Here is a tiny trained network, its code and every weight. The questions are about switching its units off for an input and a class, where a switched-off unit gives its printed mean instead of its output.

import numpy as np


def w(rows, s, z=0):
    codes = np.array(rows[::2]) - 128.0
    scale = np.full(codes.shape[1], s)
    scale[-1] = z or s
    return codes * scale


def f(y):
    return np.maximum(y, 0)


def log_softmax(a):
    a = a - a.max(-1, keepdims=True)
    return a - np.log(np.exp(a).sum(-1, keepdims=True))


def net(x, mask):
    res = np.array(x, float).reshape(1, 6) / 4 @ E
    y = f(res @ A[0][:, :-1].T + A[0][:, -1])
    res = res + np.where(mask, y, B[0][:, -1]) @ B[0][:, :-1]
    return log_softmax(res[-1] @ U[:, :-1].T + U[:, -1])


A, B = {}, {}
E = w([
[127,125,131,128,123],'x0',
[130,127,130,127,127],'x1',
[121,113,211,216,181],'x2',
[201,172,94,199,65],'x3',
[69,249,169,128,103],'x4',
[126,126,129,128,126],'x5',
],0.011)
A[0] = w([
[121,248,143,121,103,113],'neuron 0',
[94,95,120,71,161,181],'neuron 1',
[93,164,209,138,134,123],'neuron 2',
[170,127,57,100,71,149],'neuron 3',
[143,163,110,185,123,161],'neuron 4',
[162,131,89,113,93,140],'neuron 5',
[97,85,140,69,143,152],'neuron 6',
[158,130,83,152,106,155],'neuron 7',
[97,160,81,57,125,54],'neuron 8',
[107,95,120,63,164,208],'neuron 9',
[186,113,83,112,126,145],'neuron 10',
[154,26,144,136,204,2],'neuron 11',
[69,161,64,19,93,20],'neuron 12',
[140,97,159,239,156,150],'neuron 13',
[187,156,98,143,98,124],'neuron 14',
[135,41,105,146,157,183],'neuron 15',
[110,244,123,113,88,8],'neuron 16',
[120,106,77,147,105,123],'neuron 17',
[91,147,83,33,75,189],'neuron 18',
[199,129,54,121,100,140],'neuron 19',
[128,157,120,199,102,183],'neuron 20',
[68,167,223,111,163,135],'neuron 21',
[166,92,174,244,172,23],'neuron 22',
[179,121,78,119,82,150],'neuron 23',
[89,71,134,1,197,62],'neuron 24',
[170,89,55,126,100,144],'neuron 25',
[49,183,213,158,157,107],'neuron 26',
],0.0086,0.0078)
B[0] = w([
[209,164,170,94,61,224],'neuron 0',
[157,159,159,134,88,215],'neuron 1',
[72,116,113,187,170,195],'neuron 2',
[96,100,86,154,183,222],'neuron 3',
[176,118,113,77,125,194],'neuron 4',
[105,113,114,149,180,186],'neuron 5',
[190,156,151,111,85,199],'neuron 6',
[110,102,118,142,141,194],'neuron 7',
[155,178,190,177,95,168],'neuron 8',
[144,204,174,184,98,231],'neuron 9',
[96,100,96,137,168,194],'neuron 10',
[127,203,208,234,80,177],'neuron 11',
[147,193,192,173,74,193],'neuron 12',
[182,186,194,130,66,216],'neuron 13',
[105,135,133,157,132,192],'neuron 14',
[183,122,108,79,125,224],'neuron 15',
[209,96,99,21,129,183],'neuron 16',
[118,102,111,126,150,161],'neuron 17',
[177,110,121,62,115,254],'neuron 18',
[87,111,92,158,151,220],'neuron 19',
[160,111,101,74,152,212],'neuron 20',
[76,99,107,193,154,224],'neuron 21',
[213,91,123,2,111,184],'neuron 22',
[99,98,124,156,161,210],'neuron 23',
[185,110,111,52,129,217],'neuron 24',
[95,86,80,125,163,214],'neuron 25',
[76,107,114,201,162,222],'neuron 26',
],0.0087)
U = w([
[165,94,110,27,120,254],'0',
[138,191,168,161,71,41],'1',
[3,98,106,178,174,172],'2',
],0.014,0.00044)

Each question gives the input, the list of numbers given to net, and the class t.
The units are the neurons (one row each of A and B). Each row of codes is followed by its name. A weight is (code - 128) times the scale printed after its matrix; where a second scale follows, it is the last column's (A, B and U).
mask holds one flag per neuron, in row order. A switched-off neuron (its flag False) gives its mean, the last column of its row in B, instead of its output. The means were averaged over made-up inputs and are rounded, as every weight is.
A unit's drop is (log p(t) with every unit on - log p(t) with that unit switched off) / (log p(t) with every unit on - log p(t) with every unit switched off).
k most important neurons: the k neurons with the biggest drops, biggest first
drop of u: that unit's drop, to one decimal
input [4,2,-6,-6,5,2], class 1: most important neuron -> (neuron 12)
input [1,0,-7,-6,1,7], class 1: 2 most important neurons -> (neuron 12; neuron 9)
input [-1,0,1,-2,1,3], class 2: 2 most important neurons -> (neuron 0; neuron 13)
input [-2,6,6,0,-8,-8], class 1: 2 most important neurons -> (neuron 11; neuron 13)
input [2,-3,3,0,-6,-4], class 1: 2 most important neurons -> (neuron 11; neuron 18)
input [-7,4,6,5,0,-4], class 0: 3 most important neurons -> (neuron 22; neuron 9; neuron 20)
input [-8,1,8,4,-2,-3], class 0: 2 most important neurons -> (neuron 22; neuron 9)
input [-2,-3,1,-7,5,-2], class 2: 2 most important neurons -> (neuron 21; neuron 26)
input [1,2,-7,-3,7,2], class 1: 2 most important neurons -> (neuron 12; neuron 8)
input [1,2,-4,7,7,-1], class 0: drop of neuron 16 -> 0.1
input [4,-4,7,-7,-8,-3], class 1: drop of neuron 11 -> 1.2
input [-1,6,8,7,-5,6], class 0: drop of neuron 22 -> 1.1
